Here is a tiny trained network, its code and every weight. The questions are about switching its units off for an input and a target symbol, where a switched-off unit gives its printed mean instead of its output.

import numpy as np


def w(rows, s, z=0):
    codes = np.array(rows[::2]) - 128.0
    scale = np.full(codes.shape[1], s)
    scale[-1] = z or s
    return codes * scale


def norm(h):
    return h / np.sqrt((h * h).mean(-1, keepdims=True) + 1e-5)


def f(y):
    return np.maximum(y, 0)


def softmax(a):
    e = np.exp(a - a.max(-1, keepdims=True))
    return e / e.sum(-1, keepdims=True)


def log_softmax(a):
    a = a - a.max(-1, keepdims=True)
    return a - np.log(np.exp(a).sum(-1, keepdims=True))


def net(x, mask):
    ids = ['αβγδζηθμπστφψω'.index(c) for c in x.split()]
    T = len(ids)
    res = E[ids] + P[:T]
    u = 0
    for l in range(3):
        q, k, v = (norm(res) @ M[l].T for M in (Q, K, V))
        z = softmax(np.where(np.tri(T) > 0, q @ k.T / 4**0.5, -1e9)) @ v
        res = res + np.where(mask[u], z, O[l][:, -1]) @ O[l][:, :-1]
        u += 1
        y = f(norm(res) @ A[l][:, :-1].T + A[l][:, -1])
        res = res + np.where(mask[u : u + 4], y, B[l][:, -1]) @ B[l][:, :-1]
        u += 4
    return log_softmax(norm(res)[-1] @ U[:, :-1].T + U[:, -1])


Q, K, V, O, A, B = {}, {}, {}, {}, {}, {}
E = w([
[165,170,164,18,130,168,114],'α',
[103,142,57,179,93,137,162],'β',
[83,92,132,181,190,152,122],'γ',
[127,195,139,102,142,83,154],'δ',
[86,126,127,101,65,167,107],'ζ',
[110,204,138,124,87,87,132],'η',
[159,94,120,83,141,147,6],'θ',
[84,247,138,173,151,83,159],'μ',
[117,146,129,138,192,172,168],'π',
[137,139,124,162,152,149,61],'σ',
[126,137,175,66,139,168,115],'τ',
[173,142,101,164,99,148,98],'φ',
[120,74,93,166,174,130,104],'ψ',
[206,150,87,108,151,60,88],'ω',
],0.023)
P = w([
[172,36,157,80,159,90,145],'0',
[144,133,229,222,72,109,152],'1',
[130,87,108,101,164,254,137],'2',
[121,133,90,90,150,73,109],'3',
[154,177,222,153,114,155,134],'4',
[197,128,59,124,194,214,124],'5',
[91,135,93,89,135,73,114],'6',
[195,214,112,233,99,147,71],'7',
],0.016)
Q[0] = w([
[54,106,162,155,120,191,88],'L0H0',
[184,212,65,183,60,183,128],'L0H0',
[12,101,142,135,131,145,167],'L0H0',
[25,113,183,126,159,1,54],'L0H0',
],0.0069)
K[0] = w([
[144,139,162,164,118,134,91],'L0H0',
[145,229,108,130,115,83,104],'L0H0',
[69,109,119,99,143,134,191],'L0H0',
[105,81,217,71,131,1,139],'L0H0',
],0.0086)
V[0] = w([
[110,166,65,95,108,147,151],'L0H0',
[108,159,97,96,131,98,94],'L0H0',
[254,117,143,186,115,156,77],'L0H0',
[66,116,105,121,169,147,90],'L0H0',
],0.0094)
O[0] = w([
[181,77,64,104,142,218,124,92],'L0H0',
[72,76,146,72,81,38,55,119],'L0H0',
[88,202,150,211,99,100,156,254],'L0H0',
[135,154,122,165,154,111,3,95],'L0H0',
],0.0069,0.0029)
A[0] = w([
[223,255,162,18,91,85,90,174],'L0N0',
[83,123,143,142,206,132,102,40],'L0N1',
[193,180,54,106,113,54,65,1],'L0N2',
[152,161,102,153,146,151,191,146],'L0N3',
],0.0065,0.00029)
B[0] = w([
[86,109,68,164,2,171,88,253],'L0N0',
[70,170,128,63,29,118,222,166],'L0N1',
[73,170,139,86,227,178,175,197],'L0N2',
[171,160,136,111,155,210,89,169],'L0N3',
],0.0077,0.0067)
Q[1] = w([
[134,94,119,98,166,68,111],'L1H0',
[202,146,166,123,94,97,143],'L1H0',
[35,173,90,2,168,32,88],'L1H0',
[32,112,104,105,121,87,162],'L1H0',
],0.0094)
K[1] = w([
[82,67,119,102,58,54,94],'L1H0',
[11,242,91,136,117,129,146],'L1H0',
[190,3,172,30,148,58,177],'L1H0',
[133,4,231,196,42,56,253],'L1H0',
],0.0057)
V[1] = w([
[92,76,113,86,2,109,49],'L1H0',
[147,107,34,173,45,91,138],'L1H0',
[186,108,101,160,103,158,245],'L1H0',
[140,242,160,177,57,152,109],'L1H0',
],0.008)
O[1] = w([
[68,161,165,145,108,167,156,58],'L1H0',
[111,203,108,155,73,113,122,67],'L1H0',
[252,157,102,119,59,128,156,228],'L1H0',
[157,193,182,108,167,70,109,254],'L1H0',
],0.014,0.0021)
A[1] = w([
[90,131,159,89,150,134,76,94],'L1N0',
[170,57,181,254,134,150,147,254],'L1N1',
[123,149,101,80,84,128,118,93],'L1N2',
[168,155,227,142,59,174,139,244],'L1N3',
],0.009,0.0044)
B[1] = w([
[125,204,92,129,125,131,2,152],'L1N0',
[149,199,128,111,44,56,116,198],'L1N1',
[118,59,95,51,217,141,156,163],'L1N2',
[172,161,133,219,158,21,111,254],'L1N3',
],0.0077,0.0079)
Q[2] = w([
[154,96,102,109,95,139,162],'L2H0',
[177,143,116,109,145,154,148],'L2H0',
[252,134,192,167,175,147,155],'L2H0',
[118,141,96,111,131,71,152],'L2H0',
],0.015)
K[2] = w([
[196,64,51,105,82,140,84],'L2H0',
[110,137,192,254,235,91,87],'L2H0',
[163,246,60,161,146,194,123],'L2H0',
[65,87,101,31,38,66,196],'L2H0',
],0.0081)
V[2] = w([
[162,38,82,223,162,128,150],'L2H0',
[171,70,164,34,135,151,167],'L2H0',
[125,152,132,99,188,76,252],'L2H0',
[155,176,144,176,48,141,200],'L2H0',
],0.011)
O[2] = w([
[114,69,110,219,146,99,108,65],'L2H0',
[207,130,161,121,149,164,231,42],'L2H0',
[126,90,105,46,130,82,192,178],'L2H0',
[105,72,84,102,8,114,147,254],'L2H0',
],0.013,0.0044)
A[2] = w([
[177,162,205,72,70,39,125,252],'L2N0',
[227,159,162,141,77,1,54,148],'L2N1',
[88,76,100,37,111,141,45,111],'L2N2',
[99,187,177,126,94,11,57,187],'L2N3',
],0.0095,0.0038)
B[2] = w([
[126,114,172,200,107,57,4,236],'L2N0',
[177,204,136,161,149,45,93,246],'L2N1',
[116,156,144,199,163,114,204,170],'L2N2',
[187,170,96,141,186,41,144,247],'L2N3',
],0.013,0.012)
U = w([
[148,187,181,63,78,167,136,151],'α',
[187,130,56,123,55,149,88,156],'β',
[133,59,141,170,199,123,146,153],'γ',
[129,105,110,89,89,109,215,209],'δ',
[61,132,157,173,76,171,130,199],'ζ',
[61,138,114,106,50,88,132,73],'η',
[64,162,126,125,186,166,62,84],'θ',
[122,132,149,25,170,84,149,65],'μ',
[246,113,104,102,158,152,156,115],'π',
[142,173,151,139,183,104,97,119],'σ',
[135,136,202,109,175,157,165,203],'τ',
[192,161,171,164,103,65,114,131],'φ',
[84,44,79,164,103,119,58,107],'ψ',
[78,154,83,150,161,91,195,3],'ω',
],0.012,0.0037)

Each question gives the input, a string of symbols that net reads in full, and the target symbol t.
The units are the heads (4 rows each of Q, K, V and O) and the neurons (one row each of A and B). Each row of codes is followed by its name. A weight is (code - 128) times the scale printed after its matrix; where a second scale follows, it is the last column's (O, A, B and U).
mask holds one flag per unit, layer by layer, with each layer's heads first. A switched-off unit (its flag False) gives its mean, the last column of its rows in O or B, instead of its output. The means were averaged over made-up inputs and are rounded, as every weight is.
A unit's drop is (log p(t) with every unit on - log p(t) with that unit switched off) / (log p(t) with every unit on - log p(t) with every unit switched off).
The circuit of an input: a set's keep is (log p(t) with only the set's units on - log p(t) with every unit switched off) / (log p(t) with every unit on - log p(t) with every unit switched off). Starting from the 12 units with the biggest drops (on a tie, the unit counted first), units are removed one at a time, each time the one whose removal leaves the highest keep (on an exact tie, the one counted first), for as long as the keep stays at least 0.8.
circuit, biggest first: the units of the circuit, biggest drop first
unit that matters most: the unit with the biggest drop
top k neurons: the k neurons with the biggest drops, biggest first
top k neurons in layer l: the k neurons of layer l with the biggest drops, biggest first
drop when u is switched off: that unit's drop, to one decimal
input γ π π α γ α α, target γ: unit that matters most -> L1H0
input β π ζ δ, target β: circuit, biggest first -> L1H0, L0N0, L0H0
input π δ τ γ γ γ, target π: circuit, biggest first -> L1H0, L2N0, L2N1
input μ π ζ μ σ π γ, target μ: circuit, biggest first -> L2H0, L1N3, L0H0
input α β δ ζ η θ ψ, target α: top 2 neurons -> L0N0, L0N2
input γ ζ δ π, target γ: circuit, biggest first -> L1H0, L2H0
input θ π β γ, target θ: circuit, biggest first -> L1H0, L2H0, L0H0
input ω γ ω η σ σ α, target ω: top 2 neurons in layer 2 -> L2N2, L2N0
input θ β ψ, target β: top 4 neurons -> L0N1, L0N2, L1N1, L2N0
input γ ζ μ, target μ: top 3 neurons -> L0N0, L0N3, L0N1
input α θ π π, target α: top 3 neurons -> L0N1, L0N0, L0N2
input γ ψ γ, target γ: top 3 neurons -> L0N0, L2N1, L1N3
input γ β γ π α γ φ, target γ: top 2 neurons in layer 0 -> L0N0, L0N2
input ω ψ α η, target ω: top 3 neurons in layer 0 -> L0N2, L0N1, L0N0
input α δ ζ, target ζ: unit that matters most -> L0H0
input ζ γ τ δ, target ζ: top 2 neurons -> L0N0, L2N3
input θ π δ, target π: top 2 neurons -> L0N0, L0N3
input γ ζ ψ, target ψ: top 2 neurons -> L0N2, L2N3
input ω η π ζ γ δ, target π: top 2 neurons -> L0N3, L2N0
input α ω δ, target δ: unit that matters most -> L0H0
input ω δ η μ, target ω: top 2 neurons in layer 2 -> L2N0, L2N1
input η η ψ μ γ φ φ, target η: top 2 neurons in layer 0 -> L0N2, L0N0
input α ζ π μ ψ ω γ, target α: top 2 neurons -> L0N0, L0N2
input ψ φ μ δ φ τ δ, target ψ: top 2 neurons -> L0N0, L2N3
input γ θ μ ω γ ψ η, target γ: top 2 neurons in layer 0 -> L0N0, L0N1
input β δ δ, target β: drop when L0H0 is switched off -> 0.6
input π η μ ζ, target π: drop when L1N1 is switched off -> 0.0
input π θ α π γ μ η, target π: unit that matters most -> L1H0
input δ δ δ, target δ: drop when L2N1 is switched off -> 0.1
